Each row has a hidden value. The values are split into ranges, and the grade after each row names the range that its value falls in. Each part has its own value, ranges and names.
[ -35  -93  -71  -49 -173  -96 -187 -283 -242   52 -122 -102  -13  -12
  -34   19   32  -25  -47   40 -127  -68 -146   80   24  -26  251  247
 -172  -13  198 -122  -49  110   -8 -203 -140]
(56)
[ -46   28   40    3  103   74  -59   -1  -74  -30 -122 -110  -43   23
  146    6   26   61  -34  130   46    4  -26    4  133   16  -50   81
  -69   -2  -43  -38  -85  108  105  -18  -40]
(49)
[-163  100  -96   84  365  313   53   71 -222    3 -124   29   30  -83
  -60  273 -234   20 -160  215  448  342  260  -16  283  -93 -171  231
  228  -98  -87  -25  433  138   50   38  118]
(49)
[ -21   93  -70   60   92   32    6   65 -123  -26  -46   55    9  -37
   10  104  -40    0  -43   75   72   65   75  -87   66  -30   -4   41
   61  -17  -41 -122   39  -52   16  -28   30]
(45)
[ -13   42  -72  -97 -197  -73  126  -91    9  -18  168   60  109  127
   76   13   39   55  -20  -38  -23  -38 -228   80 -100   52  -55   72
  -14  -79  109   48   64  -40  -42  -39  -67]
(46)
[-202  -21 -150   13  170   72    0 -107  -58   65 -122  -61  208  -11
 -102  219 -215  -48  -31  186  368  301  159  164  269  -99 -234  140
   59  -12  -21  137  364  142  -32  -63   24]
(47)
[ -26  -75  -54  -19 -112  -55 -184 -223 -250   37 -141  -91  -26  -28
  -22   39   15  -16  -64   55  -96  -52 -101   53   46  -24  224  230
 -144  -16  158 -149  -47  117   12 -178 -117]
(56)
[-192   15 -146  -73  104  125   58 -199  -99   54   -9  -78  146   63
  -36  152 -116  -20  -38  169  244  243   -9  108  157  -66  -97  269
   66  -83   54  140  352  114    0  -54  -14]
(46)
[-110   56 -108  -20  109  -13  -78 -141 -103   24 -120 -125   14   13
    7   36   37  -81   79  172  -41   74   20  -82  119  -78  122  127
  -54   35  -20  -40  -47  -54   54 -101  -34]
(53)
[-138  -77  -56   50  127  -17 -196 -131 -111   49 -282 -169   70  -50
  -33  109  -78  -57   24  175  103  108   88  132  278  -91  -41   94
 -133   64  -30  -20  -13  141   51 -124  -34]
(45)
[ -79   33  -55   11   -5   39   -4  -28 -166    0  -58   46  -31  -36
  -28  116  -74   48 -104   40  159   44   -5  107  139  -35  -37  137
   17  -50   69  -69  126   53  -22  -46   25]
(56)
[ -60    7  -65 -134 -149  -33   76 -189   -2    2  113  -53  103  152
  106  -15   64   40   10   29  -48  -19 -260   94  -54   43  -15  149
  -70  -72  114   96   42   28    6  -60 -105]
(46)
[ -21   -4  -11   -5    0   37  -95  -87 -183   -5 -102  -64  -41   -7
   57   36    8   33  -77   82   -7  -13  -53   -3   61    6   94  169
  -65  -30   62 -111  -24  106   55  -85  -69]
(49)
[  95  141 -196  210   38 -137   85  295  -59  -38   48  339  237 -133
 -179  275 -216  -87  -65  -42  183  168  323 -185  -68  -44 -132 -213
  236   12 -112 -214  207 -240 -154  -42  101]
(53)
[ 334   -7  -29  100  104  -45  -40  186  101  -57   90  -26  511   81
  222   62  -91  -57  -64  171  -54  200  259 -595 -473  241  -71 -145
   98   16 -199  -80   82  181   67 -100 -320]
(47)
[  33   28   17   23  -26   -5  -37   40  -95  -38  -50   10  -15    0
   94   29    6   65  -77   34   13  -44  -36  -15   19   44  -14   35
  -42  -19   10 -110  -67   56   34  -41  -47]
(49)
[  -6   62  -54 -101 -176  -46  132  -68    1  -29  171   56   69  125
  103   -7   53   75  -32  -29  -19  -50 -223   50 -103   64  -45   79
   -6  -81  102   42   51  -37  -29  -21  -63]
(46)
[  16  -18 -100    1 -151  -69  -75 -127 -225   19  -20   53   36  -35
  -68   92  -41   -7 -105   -5  -19  -11  -53    8  -42   -7  158  173
  -26  -49  159 -151   85   39  -59 -144  -78]
(56)
[ -41  -58  -39  -38 -103 -116  -85 -130  -16   22  -74  -92  102   46
   48   15    2    4    9   60    1  -15  -82  111   54   12  -42   46
 -143   28   61   29  -46   91   -9 -116 -109]
(47)
[-154    3  -89  -23  130   20 -141 -204 -149   44 -199 -187  -16   -4
    0   44   24  -74   65  198  -15   79    0    9  205 -100  123  193
 -105   36    5  -27  -43   32   76 -116  -39]
(53)
[ -96 -147   57 -237 -353 -265 -156 -422  107   36  -67 -341  -12  223
  234 -259  287   42  178   30 -358 -303 -517  312   38   55   95   95
 -473   73  189  165 -457  102   66 -169 -246]
(46)
[ -6  38 -30 -40 -79 -37  52 -11  -6 -21  51  16  70  67  89  24   0  57
 -41  28  58  -4 -81  32 -17  49 -92  34 -18 -30  38  20  37  31 -14 -31
 -58]
(47)
[ -78   47  -91   15   85  -14  -76  -84 -120   14 -116  -69   15  -14
   -4   62    6  -56   35  132  -13   59   34  -57  109  -67   84   95
  -37   23  -16  -77  -31  -39   37  -90  -19]
(53)
[  11    9    6   51   61   13  -63   48  -72  -27 -103  -32   47  -10
   82   63  -39   34  -59   89   66   31   45  -27   70   27  -67   18
  -35    5  -44  -82  -31   93   49  -45  -48]
(49)
[ -18   -9  -22  -35  -27   13  -60 -105 -117    3  -56  -77   25   33
   76   22   10   30  -58   91    9    8  -65   -5   19   28   45  150
  -63  -27   63  -40   11  114   38  -84 -100]
(56)
[  17   16  -75   -8 -137  -97   22  -18  -52   -5   48   74  104   23
    8   66  -40   25  -60  -15   45   -4  -50   36  -47   31  -46   25
   -9  -27   74  -40   67    3  -63  -76  -56]
(47)
[ -51   10   10  -16   53   82  -72  -73 -152  -11 -110  -95  -60   12
   95   26   15   52  -68  115   37    6  -52   14  109    6   36  170
  -62  -30   33  -63  -19  125   81  -50  -53]
(49)
[ -14   20  -82  -77 -172  -86   78 -106   -7   -4  122   34  131  101
   50   27   15   28  -18  -12  -12  -12 -173   65  -85   42  -37   75
  -28  -56  103   38   71  -11  -47  -67  -81]
(46)
[ 30  47 -37 -51 -73   2  53 -33 -53 -24  86  13  66  75 107  13  20  55
 -68  41   8   4 -92 -68 -95  70  -3  98  10 -59  57 -16  59  41   6 -41
 -92]
(47)
[-67  45 -75 -53 -21  32  73 -66 -62   1  53  10  76  58  38  71 -39  39
 -59  65 126  78 -60  43  28  10 -75 132  36 -63  57  47 167  42 -16 -32
 -30]
(47)

Part 2:
[ 150  -46  273 -101 -283  240  213  106  224  -25 -311 -396  186 -405
 -232  132   17 -448   69  177 -354 -121 -151   37  108   76  119 -370
  478 -154  244 -293 -241 -350   50   45  236]
q903
[-101  107 -161 -171  171  112 -127 -323  -45 -513   61  -79  171  -82
  -73 -449   22    1 -112  157   27  156   26  138 -363  -55 -278 -136
   41 -118  -85   56   19    0  170  493  121]
Q28
[  87 -120   20 -104   17 -184 -148  153  421  149   -5  536 -265   33
  107  486   45   -4   16 -124  271  134 -133  -66   14 -256  230  147
 -235 -141 -264 -215  -23  143   49 -353   43]
Q782
[-118    9  128  227 -199  372  180   71   47 -305  -92 -383  213 -263
 -158 -320  146 -305   21  147   16   -3 -243  164 -179    4 -158 -174
  276 -153   95  -29 -254 -347   37  426  124]
q903
[  80  -55  222  -82 -304  168  163   52  282   90 -217  -34   91 -306
  -87  201   21 -452  131  -11  -88   24 -249   -7   -5  -19  233 -113
  302 -155  138 -365  -99 -158   97  136  283]
q852
[ 170   -8   -5 -330   32  -38  -74 -206  203 -302 -156   25  150 -347
 -135   -5  -11 -166  -32   92  -69  158   19  164 -238  -88 -105 -159
  172 -160  -50 -263   14   88  249   67  279]
q852
[ 119   29 -353  -87  227 -454 -143  -61  259  127  151  394  -84  310
  196  332   -4  223 -158   57  122 -121 -105 -319  188 -182  234  158
 -373  125 -327 -165 -139  185 -121 -305  -88]
Q862
[ 300  -52   31 -281  -74 -156    8  -69  367  -22 -231  185   86 -337
  -75  331  -13 -261   29   10  -33  111 -142   44 -105 -123   97  -69
  121 -139  -65 -462  -69  107  170 -192  306]
q852
[ 256  -78 -232  -86  194 -492 -109   52  310  -86    0   18   75  -62
  -39  339   68  225 -240  220  -65 -245  104  -74  318 -156   36  -36
 -118  141 -298 -179 -233  125  -27 -620  -42]
q903
[ 309  -10 -100 -268   -8 -279  -29 -103  400  109 -146  462   -3 -131
   74  431  -39 -194   38  -78  122  162 -265  -95 -153 -185  192   92
  -99 -110 -166 -511  -58  220  100 -208  265]
Q28
[  -9  -70  -55 -143   65 -225 -131   91  264  255  113  214 -180  250
  112  406  -26  137  -84   67  -93 -215   71 -318  447  -87  424   -9
 -123   80 -147  -52  -51   -3  -90 -291 -121]
Q798
[-108   -8  -72 -229  168   23 -233 -197   78 -308  129  179  -38   -1
    5 -171    4  103  -69   56  110  174  140   87 -196 -123  -59  -22
  -50 -118 -179   63  128  107  214  249   48]
Q798
[-155 -136  410 -294 -248  385  -56    2  177  -26  -87  -16  -79 -278
 -125   32  -32 -306  159  -23 -149  135  139  115   16    9  264 -203
  402 -244  166  -66  209 -145  303  343  203]
Q798
[-106  104 -185 -158  205   80 -138 -313  -62 -549   75 -163  195  -80
  -96 -468   35   65 -158  213  -27   85   94  133 -288  -47 -305 -165
   54  -75  -93  105   -4  -15  151  434   81]
Q28
[-345 -126   -5  265   27    1 -131  263  139   71  315   89 -222  325
  119   69  149  260 -110   55  194 -217   85 -161  410 -135  256  132
 -192   91 -227  287  -79 -121 -107  -55 -294]
q489
[-273   -7 -187  160  217  -60 -190  100   64 -143  284   62 -157  366
   96  -78  117  334 -202  137  151 -156   64 -148  203 -141   18   34
 -291   59 -266  311 -120  -92 -143  -15 -283]
Q782
[  44   10  -15 -159  -15  -51  -49   19  285  207  -20  362 -168  152
  120  341  -39 -124   45  -55   47   49 -228 -241   24 -116  308    7
 -128 -118  -75 -216  -55  -16  -49  -29   63]
q489
[-302  -43   47   -6   78  205 -180   11   39 -266  172   -6 -109   81
  -25 -224   84  111  -73   83   95   46  135   68  -21  -92  -37  -70
  -12 -109 -112  265   47 -113   94  275  -88]
q489
[-581  -53   87  215   44  423 -165   39 -139 -414  336 -232  -67  145
  -39 -581  160  188  -93  136  155  -18  223  137   13  -42 -110  -49
   49  -58  -85  545   67 -245   99  608 -210]
q489
[ 123 -149  199 -132 -229  -68   74  151  356  216 -151  -31   19 -239
  -79  436   19 -236   32   51 -198 -180  -14  -96  373  -34  381 -108
  261   -7   44 -317  -88  -81   65 -268  152]
q852
[-371  -76  -66  369  -30   29  -27  194   69   44  333  -30  -83  315
  123  -77  166  187 -104   85  196 -269  -15 -191  386  -89  241  166
 -143  154 -187  247 -140 -157 -136  130 -259]
Q862
[ 194 -115  -86  234  -73 -345  122  355  374  275  -26  -70   16   45
   24  537  123   32 -130  168  -57 -425 -178 -264  581 -103  316   14
  -70  178 -174 -235 -446 -138 -247 -651 -121]
q903
[ -95   37  -21   29   60  187   22  -58  -63 -495  -22 -611  276 -196
 -240 -417   97   -2 -182  372 -270 -192  128  140   46   60 -275 -368
  287  -15   54  169 -226 -313   28  255   -8]
q903
[-170   76 -161 -134  188   46 -173 -202   -5 -260  173   61   -9  173
   43 -247   -3  125 -106  125   31   44   54  -64 -109  -68  -33  -67
  -93  -51 -124  134   21  -20   51  345  -36]
Q798
[  74   37 -281  205   70 -264   39   48  224  -15   74  161   65  128
  111  136  118   39 -124   69  229 -110 -314 -167   36 -174   42  158
 -256   78 -258 -183 -303   21 -154 -140  -24]
q852
[ 114   24 -246  -22  102 -302  -42  -44  251   33   55  257   15  116
  110  225   39   46 -101   50  128  -66 -188 -188   63 -158  135  109
 -217   53 -236 -225 -168  107  -68 -169   25]
Q28
[-114  -67  129 -168  -74   63  -62   70  178  183   45  -12 -121  112
   10  224  -35  -42   -5   89 -230 -190   97 -230  390    9  401 -156
  129   -3   49   -1    7 -166  -15   12  -39]
Q798
[ 235  -44 -188 -201  113 -415 -113  -51  350   75   -7  352  -24    0
   77  413   -3   61  -92   29   69  -33  -56 -148  118 -183  200   89
 -173   35 -259 -318  -81  223   34 -385   85]
Q28
[-187 -123  163   58 -145  105  -39  216  245  211   97  185 -213  122
   78  250   61  -64   54  -47   96  -69  -65 -153  258  -94  377   51
  -11  -60  -62    2  -22 -126  -15    9  -58]
q489
[ 273 -110  -30  -22 -119 -376   91  215  452  370 -119  137   -8  -42
   42  679   33 -109  -46   57 -103 -289 -180 -283  484 -109  437   25
  -13  114 -112 -424 -266    1 -129 -603   56]
q852
[-445   24  -25  180  144  311 -146   53 -105 -432  224 -300  -49  188
  -67 -472  150  202 -183  222   20 -103  143   57   36  -41 -213 -185
  -20  -64  -75  502  -84 -308  -62  386 -222]
Q782

[-183 -118  126  -92 -300  101  -49  -48  -45 -176  235  -53  -48 -236
 -269  126   -6   78  181  -34  -27 -205  -38  326    2  159 -135   15
  -46  -71  -64  -80  -87 -133 -106  189  198]
Z
[-132 -235  288 -205 -450  222  -78   17 -106 -319  277   -6   23 -374
 -445   98    4   66  272  -28   -2 -219  -98  597  -37  186 -302   80
   33 -112 -112 -127 -276 -163 -209  315  175]
Z
[ 131  167 -181  100  371  -41   53 -155  -61  166 -190 -171   29  293
  355 -113 -109  -20   69   74   57  261  117 -507 -103  -24  329 -319
  -73  126  260  -71  116   77  126 -429 -202]
V
[-125  -97  107  -60 -419   56   37  -10  -23 -352  163 -267 -154 -287
 -203   20  -12  315  -20 -234 -140 -312   69  338   83   53 -352   23
 -145 -162 -107  -36  212 -333    1  296  113]
X
[-270   67  -55  -55 -237   12  176 -170  -14 -175  254 -334 -158 -173
   -7  109   -8  243   89  -78  -92  -82  124   23   45  -14  -26  -41
 -126 -134    0  -32  191 -143   70   30  160]
H
[  72  144 -255 -159  108   27  241  -21 -117  -24  136 -114  279  -12
   97 -371  105  -49  216  221  258  328 -125   86 -273  -30  209 -130
  -35  -64   -5  202   -8  119   78 -178   99]
H
[-560  227 -500 -167 -472 -233  150   29  139 -100  613 -228 -168 -331
 -341  -76  376  124  115  -32 -124 -388 -105  575   50  164 -155  371
 -160 -414 -294  203  246 -106  -51  374  743]
B
[  61  -50   37  100  232   40 -157  -62  -68  157  -65  193  123  130
    8   50 -117 -174  183  133  154   72  -80 -153 -122  183  262 -240
  -45  219  113  -64 -144   74  -45 -161    2]
B
[ 261    0   80    0  419  218   12 -232 -210  143 -201  -77  218  269
  374  -48 -193 -145  268  260  231  484   40 -497 -226  -42  455 -450
   73  223  368 -170 -247  211   54 -597 -384]
X
[-117   29  102   24   18    2  103  -64  -18 -126   79   18    5 -106
 -124  132 -174   92  199  -57   10   72   95  -59  -41   58   12 -139
 -124  123  -26  -81  -33  -91  -17   87   68]
Z
[-236   42  -39  -93 -379  -19  189  -36    9 -328  267 -314 -143 -298
 -169   -1   30  321   38 -187 -123 -195   90  282   56   -4 -263   62
 -167 -202 -142   32  252 -265   38  270  222]
A
[-268  129  -84  -26 -138  -32  226 -178    3 -142  218 -321 -146 -125
   45  114  -49  239  101  -77  -87    7  165 -101   34  -44   33  -82
 -149  -85    9  -31  207 -119   97  -13  138]
H
[ 161  -75   67  118   88   78 -108 -121  -92   -7 -183 -171  -39  133
  201  -20 -135  102  -51  -63    5  -40   76 -240  -11   40   83 -289
  -95   91  197  -96  167 -123   93 -214 -220]
Q
[  45  -66 -152  183  309   36 -402 -166  -57  472  -76  159   53  344
  201   74   19 -343  100  274  170  -82 -180 -291  -92  285  514 -265
   10  176  283  -71 -109  210  -30 -437   34]
E
[  64   60 -153  136  104  -36  -10 -149  -40   54 -112 -287  -94  168
  312  -83  -51  144 -122  -59  -16  -43   96 -317    7   -7  159 -257
 -159   13  174   12  365 -106  182 -253 -102]
Q
[ -49   14  -31 -120 -161   79   26  -72  -73 -148  106 -253  -46  -90
  -39  -54   38  102  144  -23  -62  -42   47  126  -27   40  -86  -27
   -8 -140   69 -126  -28  -82  -45  -45   -3]
Q
[   8  236   -9 -131  239  -11  409   -6  -71 -217   50   -9  239  -96
  -58 -122 -180   51  402   50  124  546  141 -135 -221 -121   68 -161
  -64  123  -41  -63 -208   59  -10  -21  -62]
A
[-260   60 -130  -92 -195  -55   41    7   23  -85  308   -1   -9 -201
 -276   13   95   10  211   17   -5 -137  -69  318  -42  164  -54   98
  -84 -105 -138   27  -41  -48  -98  207  361]
B
[  -5  -17   52  -53  -88   98   62 -101  -88 -156   51 -214   -8  -73
   27  -13  -65  135  110  -34    0   27   65    4  -44    0  -23 -141
  -58  -37   74  -84   32 -101   23  -62  -59]
X
[-115   13  -18  -95 -168   98  106 -160  -78 -140  167 -305  -59 -110
   43   16    5  156  126    1  -23    0   65   34  -23  -10   11  -91
  -47 -119   73  -66   58  -76   35  -89   30]
A
[ 314 -267  110   12   95  341 -279 -245 -259  194 -152 -177  135  238
  390 -104  -20 -136   23  271  252   46 -163 -180 -159   96  381 -413
   94   69  390  -41  -55   99   90 -583 -293]
A
[ 447 -615  493  250   52  306 -852   66 -183  214 -369  504  151  181
 -171   89 -171 -338  -45   78  215 -475 -346  201  -64  500   42 -337
   43  348  197 -157 -279  -92 -201  -44 -211]
E
[  93   56 -202  105  148   -6  -77 -175  -64  157 -125 -288  -72  246
  360 -114    4   45  -83   34    9  -17   48 -336  -23   29  244 -261
  -85   -6  257  -19  270  -15  153 -387 -124]
V
[ -94 -146  146 -239 -399  248    2  -97 -145 -266  259 -257   -2 -269
 -177   12   68  112  225   39   -5 -102  -47  402  -48   63 -167   20
   64 -207   24 -124 -177  -95 -106   46   59]
A
[ -74   36   21  -34 -237  -71   77   89   25 -321   61 -158 -110 -214
 -243  -69  -41  260   25 -267 -164 -199  115  253   52   56 -371   45
 -160  -98 -134  -59  169 -297  -35  330   90]
V
[ 109 -325  290   -9 -213  247 -258  -49 -151  -98    9   16   49  -99
 -127   44  -69    1   61   19   99 -232 -140  263  -50  201  -63 -171
   -7   48   66  -59  -84 -142  -64   28  -28]
Z
[-194  -58  -14  139 -139 -117 -216   57   82  -10  111  158 -116 -107
 -309  149  -22   16   28 -139  -85 -403  -51  211   77  281 -122   26
 -176   45 -127  -29   99 -185  -99  311  303]
E
[  59  118 -203  -54   87    2   51  -66  -68   29   -4 -214   44   97
  146 -208   55    3  106   72   42  112   12  -86 -108   20  125 -126
  -28  -65  131  -16   54   32   38 -229  -36]
V
[  67  -85   47  -69 -115  150  -70  -96 -120  -97   11 -220   -3  -22
   47  -61    1   71   84   11    6  -52   -3   68  -46   54  -19 -130
   -2  -75  132 -107  -13  -77  -14 -131  -96]
Q
[-194  -38   72  159   -7 -112 -260   70   92   26   57  304  -88  -67
 -376  258 -111  -78  156 -116  -91 -310  -11  111   70  308  -93    4
 -133  156  -98 -175 -116 -115 -189  303  232]
E
[ 596 -494  475   40   56  404 -534   24 -284   -5 -418  151  218  157
   19 -153 -168 -179   25   78  202 -118 -205  130 -153  247  -37 -378
  126  209  289 -205 -294  -80 -126 -232 -479]
V
[-285  244 -259  -67 -117  -97  220 -164   34 -102  214 -427 -205  -63
   83   31   54  225  106  -84 -182   -6  201 -119   59  -54    9   13
 -109 -198   57  -96  200  -79   62  -78  127]
Q
[ 238 -226  135   32  -16  239 -226 -155 -185   29 -139 -183   37  118
  224  -69  -58   12  -31   72  113  -82  -70  -75  -69   87  135 -306
    4   35  254  -65   51  -63   62 -313 -235]
X
[-275   18 -113  -55 -281  -70  -17   26   43 -109  303  -26  -69 -223
 -299   28  102   65  126  -52  -45 -279  -77  375   12  190 -128  121
 -121 -126 -163   50   66 -129  -81  280  395]
B
